Here is a tiny trained network, its code and every weight. The questions are about switching its units off for an input and a class, where a switched-off unit gives its printed mean instead of its output.

import numpy as np


def w(rows, s, z=0):
    codes = np.array(rows[::2]) - 128.0
    scale = np.full(codes.shape[1], s)
    scale[-1] = z or s
    return codes * scale


def f(y):
    return np.maximum(y, 0)


def log_softmax(a):
    a = a - a.max(-1, keepdims=True)
    return a - np.log(np.exp(a).sum(-1, keepdims=True))


def net(x, mask):
    res = np.array(x, float).reshape(1, 8) / 4 @ E
    y = f(res @ A[0][:, :-1].T + A[0][:, -1])
    res = res + np.where(mask, y, B[0][:, -1]) @ B[0][:, :-1]
    return log_softmax(res[-1] @ U[:, :-1].T + U[:, -1])


A, B = {}, {}
E = w([
[126,118,122,117,120,127,140],'x0',
[124,147,226,74,61,126,62],'x1',
[124,92,105,78,101,118,171],'x2',
[129,140,134,144,136,130,116],'x3',
[133,90,120,123,82,254,143],'x4',
[63,185,116,137,37,128,193],'x5',
[180,142,222,206,141,129,197],'x6',
[68,164,155,21,189,160,158],'x7',
],0.0088)
A[0] = w([
[174,165,174,133,144,91,216,163],'n0',
[176,5,113,101,196,116,119,109],'n1',
[214,216,150,70,129,39,143,129],'n2',
[155,114,162,81,75,183,104,54],'n3',
[48,215,95,186,70,118,229,133],'n4',
[122,196,95,127,67,134,179,53],'n5',
[180,79,129,87,160,130,144,204],'n6',
[92,128,104,112,84,110,108,183],'n7',
[114,67,40,211,179,137,191,103],'n8',
[126,143,51,62,93,117,113,90],'n9',
[182,122,145,169,14,98,67,206],'n10',
[173,87,191,98,20,79,65,108],'n11',
[173,42,149,69,121,108,185,213],'n12',
[55,180,189,37,193,158,142,100],'n13',
[132,222,147,63,64,165,193,104],'n14',
[141,88,229,133,143,135,179,43],'n15',
[123,140,67,180,87,111,171,133],'n16',
[137,99,162,153,190,154,76,175],'n17',
[97,124,92,111,139,136,31,106],'n18',
[151,128,160,229,135,140,168,144],'n19',
[217,86,120,98,179,140,140,114],'n20',
[34,165,75,166,33,142,144,143],'n21',
[134,76,116,145,94,167,115,84],'n22',
[211,93,223,158,125,130,227,51],'n23',
[131,118,110,110,114,190,128,77],'n24',
[128,144,120,144,97,1,87,93],'n25',
[113,142,141,154,138,187,116,134],'n26',
[160,119,199,137,135,128,209,113],'n27',
[103,123,136,110,179,32,91,90],'n28',
[107,60,69,133,126,127,31,123],'n29',
[101,57,112,167,83,76,92,125],'n30',
[77,187,155,70,192,163,169,253],'n31',
[107,120,82,124,145,134,147,132],'n32',
[171,153,220,73,92,113,76,155],'n33',
[76,146,123,124,148,30,152,107],'n34',
],0.0095,0.0039)
B[0] = w([
[107,96,139,70,89,158,97,203],'n0',
[147,183,135,160,122,135,108,207],'n1',
[126,122,93,120,86,172,150,202],'n2',
[122,150,120,91,125,171,196,184],'n3',
[200,197,114,132,112,117,73,255],'n4',
[133,174,156,158,83,135,87,184],'n5',
[183,156,130,142,89,98,116,188],'n6',
[124,114,168,119,170,86,85,191],'n7',
[106,142,140,81,193,112,169,233],'n8',
[86,126,132,98,107,124,79,203],'n9',
[156,62,104,160,168,84,150,245],'n10',
[131,184,142,101,222,111,183,219],'n11',
[172,107,101,121,73,83,82,194],'n12',
[148,65,176,211,152,115,203,244],'n13',
[160,140,139,123,122,116,146,214],'n14',
[35,152,141,124,141,115,98,175],'n15',
[163,142,178,138,164,107,160,199],'n16',
[170,158,98,158,30,115,100,195],'n17',
[70,146,158,129,131,104,86,204],'n18',
[87,98,139,88,121,97,134,218],'n19',
[161,254,153,152,108,111,121,181],'n20',
[136,151,135,148,98,98,119,242],'n21',
[105,110,90,165,94,219,176,172],'n22',
[54,116,155,85,110,153,95,211],'n23',
[116,124,106,88,109,172,162,174],'n24',
[124,107,50,156,136,220,136,210],'n25',
[155,106,23,115,90,151,124,168],'n26',
[69,95,145,92,130,124,89,189],'n27',
[119,140,65,149,76,190,148,201],'n28',
[83,134,152,161,124,103,118,215],'n29',
[107,52,166,196,162,141,126,184],'n30',
[162,63,168,214,129,94,129,254],'n31',
[92,125,129,98,164,108,120,174],'n32',
[166,168,89,67,151,101,168,223],'n33',
[123,126,115,123,89,218,137,199],'n34',
],0.0076,0.0087)
U = w([
[164,186,154,149,112,108,86,43],'0',
[118,65,157,186,158,99,160,94],'1',
[8,125,162,113,145,124,67,50],'2',
[116,122,80,132,106,242,167,12],'3',
[127,126,140,141,138,110,125,253],'4',
[111,181,137,112,215,101,177,82],'5',
[124,116,137,137,133,119,116,242],'6',
[137,113,128,136,120,107,109,207],'7',
],0.015,0.005)

Each question gives the input, the list of numbers given to net, and the class t.
The units are the neurons (one row each of A and B). Each row of codes is followed by its name. A weight is (code - 128) times the scale printed after its matrix; where a second scale follows, it is the last column's (A, B and U).
mask holds one flag per neuron, in row order. A switched-off neuron (its flag False) gives its mean, the last column of its row in B, instead of its output. The means were averaged over made-up inputs and are rounded, as every weight is.
A unit's drop is (log p(t) with every unit on - log p(t) with that unit switched off) / (log p(t) with every unit on - log p(t) with every unit switched off).
The circuit of an input: a set's keep is (log p(t) with only the set's units on - log p(t) with every unit switched off) / (log p(t) with every unit on - log p(t) with every unit switched off). Starting from the 12 units with the biggest drops (on a tie, the unit counted first), units are removed one at a time, each time the one whose removal leaves the highest keep (on an exact tie, the one counted first), for as long as the keep stays at least 0.8.
circuit, biggest first: the units of the circuit, biggest drop first
unit that matters most: the unit with the biggest drop
top k neurons: the k neurons with the biggest drops, biggest first
input [1,-7,-7,-7,-7,-5,-6,2], class 3: unit that matters most => n28
input [0,-6,2,7,0,0,-4,7], class 1: circuit, biggest first => [n31 n13]
input [4,-8,7,7,-4,3,8,-3], class 2: circuit, biggest first => [n23 n0 n27]
input [-7,7,1,-4,-2,0,8,3], class 2: top 2 neurons => [n23 n15]
input [-6,1,-8,-3,5,-6,6,-7], class 7: circuit, biggest first => [n17 n13 n10 n19]
input [-7,-3,2,-7,4,4,-3,-5], class 4: top 3 neurons => [n13 n31 n4]
input [0,-5,4,6,3,6,-8,2], class 2: circuit, biggest first => [n9 n7]
input [-7,0,6,2,-7,-2,-4,4], class 3: circuit, biggest first => [n28 n34]
input [2,3,1,6,5,-4,7,2], class 2: circuit, biggest first => [n23 n15]
input [-5,2,1,-2,7,-5,0,-6], class 3: top 2 neurons => [n22 n31]
input [4,5,-1,4,1,-4,-7,-8], class 1: top 2 neurons => [n10 n30]
input [0,-1,3,4,-5,-1,-5,7], class 1: circuit, biggest first => [n13 n31]
input [0,-8,-1,4,2,-8,7,7], class 0: circuit, biggest first => [n20 n17]
input [3,-6,-8,-2,0,-8,8,1], class 0: circuit, biggest first => [n20]
input [-3,1,-3,1,-1,1,-8,-8], class 1: circuit, biggest first => [n10 n30]
input [3,-1,-4,-1,-3,-6,-8,-8], class 1: top 2 neurons => [n30 n10]
input [-3,1,-1,0,-4,3,-2,-1], class 3: top 2 neurons => [n25 n34]
input [4,-2,3,5,1,-4,5,8], class 1: top 3 neurons => [n13 n31 n4]
input [-6,-6,-3,6,4,-6,-3,1], class 0: top 2 neurons => [n17 n20]
input [2,1,6,3,-1,4,7,7], class 1: circuit, biggest first => [n31]
input [-3,2,-1,0,4,2,-5,-6], class 1: top 2 neurons => [n10 n30]
